Below is a small trained network, with its code and all its weights. Each question gives an input and a class and asks what happens when units are switched off, that is, made to give their printed mean instead of their output.

import numpy as np


def w(rows, s, z=0):
    codes = np.array(rows[::2]) - 128.0
    scale = np.full(codes.shape[1], s)
    scale[-1] = z or s
    return codes * scale


def norm(h):
    return h / np.sqrt((h * h).mean(-1, keepdims=True) + 1e-5)


def f(y):
    return y / 2 * (1 + np.tanh(0.7978845608 * (y + 0.044715 * y**3)))


def log_softmax(a):
    a = a - a.max(-1, keepdims=True)
    return a - np.log(np.exp(a).sum(-1, keepdims=True))


def net(x, mask):
    res = np.array(x, float).reshape(1, 3) / 4 @ E
    u = 0
    for l in range(2):
        y = f(norm(res) @ A[l][:, :-1].T + A[l][:, -1])
        res = res + np.where(mask[u : u + 4], y, B[l][:, -1]) @ B[l][:, :-1]
        u += 4
    return log_softmax(norm(res)[-1] @ U[:, :-1].T + U[:, -1])


A, B = {}, {}
E = w([
[185,151,144,106,238,77,94,109,232],'x0',
[50,253,187,153,158,190,116,113,70],'x1',
[141,167,141,75,137,159,66,132,130],'x2',
],0.011)
A[0] = w([
[168,224,196,119,148,219,83,2,208,44],'L0N0',
[80,175,171,166,175,90,111,76,109,2],'L0N1',
[19,136,130,194,68,149,179,95,128,25],'L0N2',
[151,108,88,211,209,25,241,85,234,254],'L0N3',
],0.0076,0.0043)
B[0] = w([
[186,135,149,163,196,106,78,38,60,201],'L0N0',
[201,132,160,79,133,116,99,109,8,153],'L0N1',
[79,199,167,105,115,197,190,156,147,180],'L0N2',
[193,61,116,102,81,43,101,146,99,254],'L0N3',
],0.013,0.0094)
A[1] = w([
[210,106,120,69,184,68,49,202,226,4],'L1N0',
[45,164,148,88,52,129,103,176,53,114],'L1N1',
[136,179,102,22,127,191,65,132,217,49],'L1N2',
[146,191,129,80,218,193,2,55,74,137],'L1N3',
],0.0085,0.0028)
B[1] = w([
[1,59,94,170,28,163,117,193,110,216],'L1N0',
[114,28,17,154,79,110,105,147,186,203],'L1N1',
[37,235,167,228,189,134,132,90,79,127],'L1N2',
[137,193,77,217,72,36,106,77,67,255],'L1N3',
],0.01,0.0095)
U = w([
[90,115,159,115,154,179,100,183,183,20],'0',
[26,172,131,154,93,252,208,182,144,2],'1',
[158,45,85,132,74,74,94,157,129,246],'2',
[163,201,208,161,190,89,93,73,53,218],'3',
],0.014,0.0056)

Each question gives the input, the list of numbers given to net, and the class t.
The units are the neurons (one row each of A and B). Each row of codes is followed by its name. A weight is (code - 128) times the scale printed after its matrix; where a second scale follows, it is the last column's (A, B and U).
mask holds one flag per neuron, layer by layer. A switched-off neuron (its flag False) gives its mean, the last column of its row in B, instead of its output. The means were averaged over made-up inputs and are rounded, as every weight is.
A unit's drop is (log p(t) with every unit on - log p(t) with that unit switched off) / (log p(t) with every unit on - log p(t) with every unit switched off).
The circuit of an input: a set's keep is (log p(t) with only the set's units on - log p(t) with every unit switched off) / (log p(t) with every unit on - log p(t) with every unit switched off). Starting from all 8 units, units are removed one at a time, each time the one whose removal leaves the highest keep (on an exact tie, the one counted first), for as long as the keep stays at least 0.8.
circuit, biggest first: the units of the circuit, biggest drop first
most important unit: the unit with the biggest drop
k most important neurons: the k neurons with the biggest drops, biggest first
k most important neurons of layer l: the k neurons of layer l with the biggest drops, biggest first
drop of u: that unit's drop, to one decimal
input [1,3,-4], class 3: most important unit -> L0N1
input [4,2,-1], class 3: 3 most important neurons -> L0N0, L1N1, L0N1
input [-2,-3,7], class 1: circuit, biggest first -> L0N0, L0N3, L1N2
input [-7,5,3], class 1: 2 most important neurons of layer 0 -> L0N3, L0N2
input [-4,6,-1], class 1: 2 most important neurons -> L0N2, L0N3
input [-5,1,4], class 1: 2 most important neurons of layer 1 -> L1N3, L1N2
input [-3,5,-2], class 1: 2 most important neurons -> L0N2, L0N3
input [-6,3,6], class 1: 4 most important neurons -> L0N3, L0N0, L0N2, L0N1
input [-3,2,-8], class 1: drop of L0N2 -> 0.7
input [3,0,4], class 3: drop of L0N0 -> 0.2
input [-4,5,-2], class 1: drop of L0N3 -> 0.1
